Here is a tiny trained network, its code and every weight. The questions are about switching its units off for an input and a class, where a switched-off unit gives its printed mean instead of its output.

import numpy as np


def w(rows, s, z=0):
    codes = np.array(rows[::2]) - 128.0
    scale = np.full(codes.shape[1], s)
    scale[-1] = z or s
    return codes * scale


def norm(h):
    return h / np.sqrt((h * h).mean(-1, keepdims=True) + 1e-5)


def f(y):
    return y / 2 * (1 + np.tanh(0.7978845608 * (y + 0.044715 * y**3)))


def log_softmax(a):
    a = a - a.max(-1, keepdims=True)
    return a - np.log(np.exp(a).sum(-1, keepdims=True))


def net(x, mask):
    res = np.array(x, float).reshape(1, 8) / 4 @ E
    u = 0
    for l in range(2):
        y = f(norm(res) @ A[l][:, :-1].T + A[l][:, -1])
        res = res + np.where(mask[u : u + 11], y, B[l][:, -1]) @ B[l][:, :-1]
        u += 11
    return log_softmax(norm(res)[-1] @ U[:, :-1].T + U[:, -1])


A, B = {}, {}
E = w([
[79,131,33,217],'x0',
[193,131,47,95],'x1',
[127,129,132,128],'x2',
[125,126,126,129],'x3',
[99,254,134,109],'x4',
[124,126,130,126],'x5',
[126,129,127,125],'x6',
[131,126,129,126],'x7',
],0.0095)
A[0] = w([
[96,2,109,122,117],'0.n1',
[69,174,86,148,129],'0.n2',
[119,92,137,106,70],'0.n3',
[133,185,138,157,134],'0.n4',
[124,130,122,131,30],'0.n5',
[69,158,71,203,2],'0.n6',
[94,142,115,96,38],'0.n7',
[53,105,238,146,119],'0.n8',
[184,137,169,55,200],'0.n9',
[103,132,127,95,101],'0.n10',
[89,40,140,48,56],'0.n11',
],0.0088,0.0059)
B[0] = w([
[239,213,122,173,209],'0.n1',
[235,157,104,152,172],'0.n2',
[98,157,163,153,113],'0.n3',
[166,111,121,140,148],'0.n4',
[66,90,206,129,96],'0.n5',
[202,111,123,153,151],'0.n6',
[112,107,180,164,100],'0.n7',
[69,124,3,94,206],'0.n8',
[124,135,14,168,254],'0.n9',
[133,113,156,155,117],'0.n10',
[142,188,163,181,144],'0.n11',
],0.0077,0.005)
A[1] = w([
[93,206,96,109,151],'1.n1',
[100,108,128,71,185],'1.n2',
[177,151,67,137,208],'1.n3',
[177,92,173,3,173],'1.n4',
[146,166,202,69,202],'1.n5',
[139,44,134,153,175],'1.n6',
[42,124,171,180,236],'1.n7',
[184,147,172,165,2],'1.n8',
[155,108,96,135,90],'1.n9',
[144,149,87,101,113],'1.n10',
[119,163,119,135,106],'1.n11',
],0.014,0.0029)
B[1] = w([
[251,34,138,110,189],'1.n1',
[88,52,62,181,141],'1.n2',
[16,101,243,83,247],'1.n3',
[50,152,59,253,162],'1.n4',
[170,144,123,246,140],'1.n5',
[200,255,160,30,156],'1.n6',
[120,91,103,10,144],'1.n7',
[102,121,181,139,130],'1.n8',
[87,202,145,121,163],'1.n9',
[84,66,160,148,174],'1.n10',
[162,97,179,126,140],'1.n11',
],0.0078,0.012)
U = w([
[78,148,66,249,116],'0',
[237,192,155,98,79],'1',
[94,122,149,107,226],'2',
[63,117,80,25,3],'3',
[86,128,151,113,187],'4',
[91,120,154,113,155],'5',
[93,139,150,117,146],'6',
[88,129,145,113,122],'7',
],0.014,0.0054)

Each question gives the input, the list of numbers given to net, and the class t.
The units are the neurons (one row each of A and B). Each row of codes is followed by its name. A weight is (code - 128) times the scale printed after its matrix; where a second scale follows, it is the last column's (A, B and U).
mask holds one flag per neuron, layer by layer. A switched-off neuron (its flag False) gives its mean, the last column of its row in B, instead of its output. The means were averaged over made-up inputs and are rounded, as every weight is.
A unit's drop is (log p(t) with every unit on - log p(t) with that unit switched off) / (log p(t) with every unit on - log p(t) with every unit switched off).
The circuit of an input: a set's keep is (log p(t) with only the set's units on - log p(t) with every unit switched off) / (log p(t) with every unit on - log p(t) with every unit switched off). Starting from the 12 units with the biggest drops (on a tie, the unit counted first), units are removed one at a time, each time the one whose removal leaves the highest keep (on an exact tie, the one counted first), for as long as the keep stays at least 0.8.
units of the circuit, in order: the units of the circuit, biggest drop first
most important unit: the unit with the biggest drop
k most important neurons of layer l: the k neurons of layer l with the biggest drops, biggest first
drop when u is switched off: that unit's drop, to one decimal
input [-6,-5,-5,-1,-5,2,3,-3], class 0: units of the circuit, in order	[1.n4]
input [-4,-4,5,-6,7,7,6,3], class 1: units of the circuit, in order	[1.n3, 1.n1]
input [6,-1,5,-2,-3,-7,1,7], class 4: units of the circuit, in order	[0.n9, 1.n4, 0.n8]
input [-5,-7,0,6,-1,-2,1,5], class 3: units of the circuit, in order	[0.n8, 1.n3]
input [5,-6,7,6,8,6,-3,2], class 1: 2 most important neurons of layer 1	[1.n1, 1.n3]
input [-7,-8,4,-1,5,3,4,1], class 3: units of the circuit, in order	[0.n8, 1.n7]
input [-4,7,6,1,5,-5,-6,0], class 3: units of the circuit, in order	[0.n1, 1.n6]
input [6,-2,-1,-5,-2,-6,-6,8], class 5: units of the circuit, in order	[0.n9, 1.n4]
input [-6,-7,-5,2,-8,-7,2,-1], class 1: units of the circuit, in order	[1.n6, 1.n3]
input [7,4,8,-1,-8,8,-3,3], class 1: 2 most important neurons of layer 0	[0.n9, 0.n8]
input [2,-7,1,2,6,-6,1,1], class 3: units of the circuit, in order	[1.n7, 0.n1]
input [-5,-1,-5,4,-7,1,-2,2], class 1: 3 most important neurons of layer 1	[1.n6, 1.n10, 1.n3]
input [-2,-2,5,-6,-6,2,-6,1], class 1: 3 most important neurons of layer 1	[1.n6, 1.n4, 1.n10]
input [-3,0,6,4,-8,1,-2,-7], class 1: units of the circuit, in order	[1.n6]
input [4,4,5,-2,4,8,7,-7], class 4: 2 most important neurons of layer 0	[0.n1, 0.n8]
input [2,-8,7,7,-7,4,-4,-5], class 3: 2 most important neurons of layer 1	[1.n7, 1.n1]
input [-7,-5,4,-5,7,-2,3,-6], class 0: 2 most important neurons of layer 1	[1.n5, 1.n3]
input [6,-5,4,6,-7,-1,-2,7], class 1: 2 most important neurons of layer 0	[0.n9, 0.n1]
input [-6,-3,1,3,4,3,-6,6], class 0: 4 most important neurons of layer 1	[1.n3, 1.n5, 1.n4, 1.n2]
input [-4,1,-1,4,-8,-3,3,7], class 1: most important unit	1.n6
input [-3,1,4,1,-8,-5,-1,7], class 1: 2 most important neurons of layer 1	[1.n6, 1.n10]
input [5,-8,-1,8,-6,5,8,-1], class 3: 3 most important neurons of layer 1	[1.n7, 1.n6, 1.n3]
input [-7,4,1,6,-3,2,0,2], class 0: drop when 1.n4 is switched off	1.0
input [-1,-3,3,3,8,-5,-6,1], class 1: drop when 1.n1 is switched off	0.2
input [-3,5,2,-7,-8,-1,-4,-5], class 1: drop when 1.n2 is switched off	0.0
